Here is a tiny trained network, its code and every weight. The questions are about switching its units off for an input and a target symbol, where a switched-off unit gives its printed mean instead of its output.

import numpy as np


def w(rows, s, z=0):
    codes = np.array(rows[::2]) - 128.0
    scale = np.full(codes.shape[1], s)
    scale[-1] = z or s
    return codes * scale


def norm(h):
    return h / np.sqrt((h * h).mean(-1, keepdims=True) + 1e-5)


def f(y):
    return np.maximum(y, 0)


def softmax(a):
    e = np.exp(a - a.max(-1, keepdims=True))
    return e / e.sum(-1, keepdims=True)


def log_softmax(a):
    a = a - a.max(-1, keepdims=True)
    return a - np.log(np.exp(a).sum(-1, keepdims=True))


def net(x, mask):
    ids = ['ΣΦαβγδζηλμω'.index(c) for c in x.split()]
    T = len(ids)
    res = E[ids] + P[:T]
    r = norm(res)
    for j in range(3):
        rows = slice(2 * j, 2 * j + 2)
        q, k, v = (r @ M[0][rows].T for M in (Q, K, V))
        z = softmax(np.where(np.tri(T) > 0, q @ k.T / 2**0.5, -1e9)) @ v
        o = O[0][rows]
        res = res + np.where(mask[j], z, o[:, -1]) @ o[:, :-1]
    y = f(norm(res) @ A[0][:, :-1].T + A[0][:, -1])
    res = res + np.where(mask[3:19], y, B[0][:, -1]) @ B[0][:, :-1]
    return log_softmax(norm(res)[-1] @ U[:, :-1].T + U[:, -1])


Q, K, V, O, A, B = {}, {}, {}, {}, {}, {}
E = w([
[123,205,71,30],'Σ',
[172,75,107,165],'Φ',
[166,53,98,119],'α',
[130,52,96,120],'β',
[130,107,95,215],'γ',
[219,54,111,122],'δ',
[113,62,99,98],'ζ',
[248,88,120,179],'η',
[128,111,97,225],'λ',
[119,78,96,162],'μ',
[166,62,104,138],'ω',
],0.015)
P = w([
[94,218,214,146],'0',
[189,92,42,237],'1',
[140,1,155,152],'2',
[149,54,113,105],'3',
[146,121,98,129],'4',
[189,109,17,152],'5',
],0.0096)
Q[0] = w([
[165,81,1,99],'h0',
[93,211,243,123],'h0',
[124,131,128,124],'h1',
[134,128,115,129],'h1',
[138,150,79,116],'h2',
[118,158,182,118],'h2',
],0.064)
K[0] = w([
[108,151,221,123],'h0',
[163,63,1,135],'h0',
[130,129,115,130],'h1',
[129,136,116,126],'h1',
[132,137,163,131],'h2',
[138,80,90,153],'h2',
],0.063)
V[0] = w([
[218,84,176,72],'h0',
[98,79,252,124],'h0',
[221,142,102,132],'h1',
[52,202,103,25],'h1',
[104,79,145,154],'h2',
[98,130,52,81],'h2',
],0.037)
O[0] = w([
[135,133,208,26,185],'h0',
[94,73,82,58,254],'h0',
[29,144,183,105,219],'h1',
[253,214,173,154,95],'h1',
[171,163,114,105,100],'h2',
[158,51,200,112,44],'h2',
],0.025,0.019)
A[0] = w([
[87,143,129,66,140],'n0',
[199,111,127,70,148],'n1',
[1,106,122,138,136],'n2',
[85,51,198,86,153],'n3',
[117,148,120,88,173],'n4',
[101,91,141,203,118],'n5',
[86,71,134,75,165],'n6',
[173,75,45,158,137],'n7',
[219,167,169,161,18],'n8',
[74,198,164,235,149],'n9',
[122,129,101,143,74],'n10',
[110,151,123,110,113],'n11',
[222,205,96,77,129],'n12',
[48,140,152,186,221],'n13',
[85,69,64,109,1],'n14',
[186,100,102,198,76],'n15',
],0.024,0.0079)
B[0] = w([
[196,123,66,192,219],'n0',
[234,164,137,195,158],'n1',
[255,139,239,194,250],'n2',
[116,208,87,189,218],'n3',
[168,165,84,157,187],'n4',
[141,215,36,122,169],'n5',
[222,105,105,167,230],'n6',
[101,48,221,92,164],'n7',
[111,27,162,36,179],'n8',
[31,136,186,21,200],'n9',
[135,113,107,93,137],'n10',
[167,148,112,153,154],'n11',
[116,16,201,193,176],'n12',
[95,74,96,16,206],'n13',
[99,238,237,112,194],'n14',
[106,50,134,235,164],'n15',
],0.036,0.017)
U = w([
[102,126,99,146,234],'Σ',
[82,134,118,169,233],'Φ',
[112,46,44,178,194],'α',
[86,187,62,205,123],'β',
[189,32,218,201,2],'γ',
[156,79,161,14,94],'δ',
[176,29,44,89,125],'ζ',
[107,221,186,169,190],'η',
[158,236,197,37,48],'λ',
[122,150,32,92,134],'μ',
[174,132,79,6,69],'ω',
],0.019,0.0068)

Each question gives the input, a string of symbols that net reads in full, and the target symbol t.
The units are the heads (2 rows each of Q, K, V and O) and the neurons (one row each of A and B). Each row of codes is followed by its name. A weight is (code - 128) times the scale printed after its matrix; where a second scale follows, it is the last column's (O, A, B and U).
mask holds one flag per unit, heads first, then neurons. A switched-off unit (its flag False) gives its mean, the last column of its rows in O or B, instead of its output. The means were averaged over made-up inputs and are rounded, as every weight is.
A unit's drop is (log p(t) with every unit on - log p(t) with that unit switched off) / (log p(t) with every unit on - log p(t) with every unit switched off).
The circuit of an input: a set's keep is (log p(t) with only the set's units on - log p(t) with every unit switched off) / (log p(t) with every unit on - log p(t) with every unit switched off). Starting from the 12 units with the biggest drops (on a tie, the unit counted first), units are removed one at a time, each time the one whose removal leaves the highest keep (on an exact tie, the one counted first), for as long as the keep stays at least 0.8.
units of the circuit, in order: the units of the circuit, biggest drop first
most important unit: the unit with the biggest drop
k most important neurons: the k neurons with the biggest drops, biggest first
which heads matter: for each layer, one digit per head in row order, 1 if its drop is at least 0.15 and else 0, layers parted by /
input δ γ λ ζ, target λ: units of the circuit, in order : h0; n3
input α λ δ Φ δ α, target ω: most important unit : h0
input Σ α Σ γ, target δ: which heads matter : 111
input Σ δ Σ μ, target δ: 3 most important neurons : n9; n8; n2
input λ η γ, target Φ: units of the circuit, in order : n14; h1
input λ ζ α, target Φ: which heads matter : 101
input Σ γ Σ δ ζ, target δ: 3 most important neurons : n9; n8; n3
input δ δ μ, target λ: units of the circuit, in order : h0; n3
input α α η, target ω: units of the circuit, in order : h0; h2
input Σ δ β, target η: 2 most important neurons : n9; n3
input Σ α γ Φ β, target λ: units of the circuit, in order : n9; h0
input μ η Φ, target α: which heads matter : 110
input Σ Σ δ λ η, target δ: units of the circuit, in order : h0; n13; n9
input η ζ δ, target η: units of the circuit, in order : h2
input δ α λ, target λ: 2 most important neurons : n2; n3
input ζ ω μ Σ α Σ, target γ: units of the circuit, in order : n12; h1
input δ α μ λ δ, target λ: 3 most important neurons : n2; n3; n14
input η μ η η, target η: 4 most important neurons : n2; n14; n3; n12
input Σ Σ ω, target δ: 3 most important neurons : n9; n8; n2
input μ η α Σ Σ, target α: units of the circuit, in order : h0
input δ δ α, target λ: units of the circuit, in order : h0; n3
input η ζ λ, target η: 4 most important neurons : n2; n14; n3; n12
input Σ λ μ, target Φ: 2 most important neurons : n9; n15
input β η Σ Σ, target ζ: 3 most important neurons : n2; n12; n3
input Σ η δ, target λ: units of the circuit, in order : n9; h0
input μ Σ Σ Σ, target γ: units of the circuit, in order : h1; n12
input δ η Σ Σ λ ω, target λ: units of the circuit, in order : h0
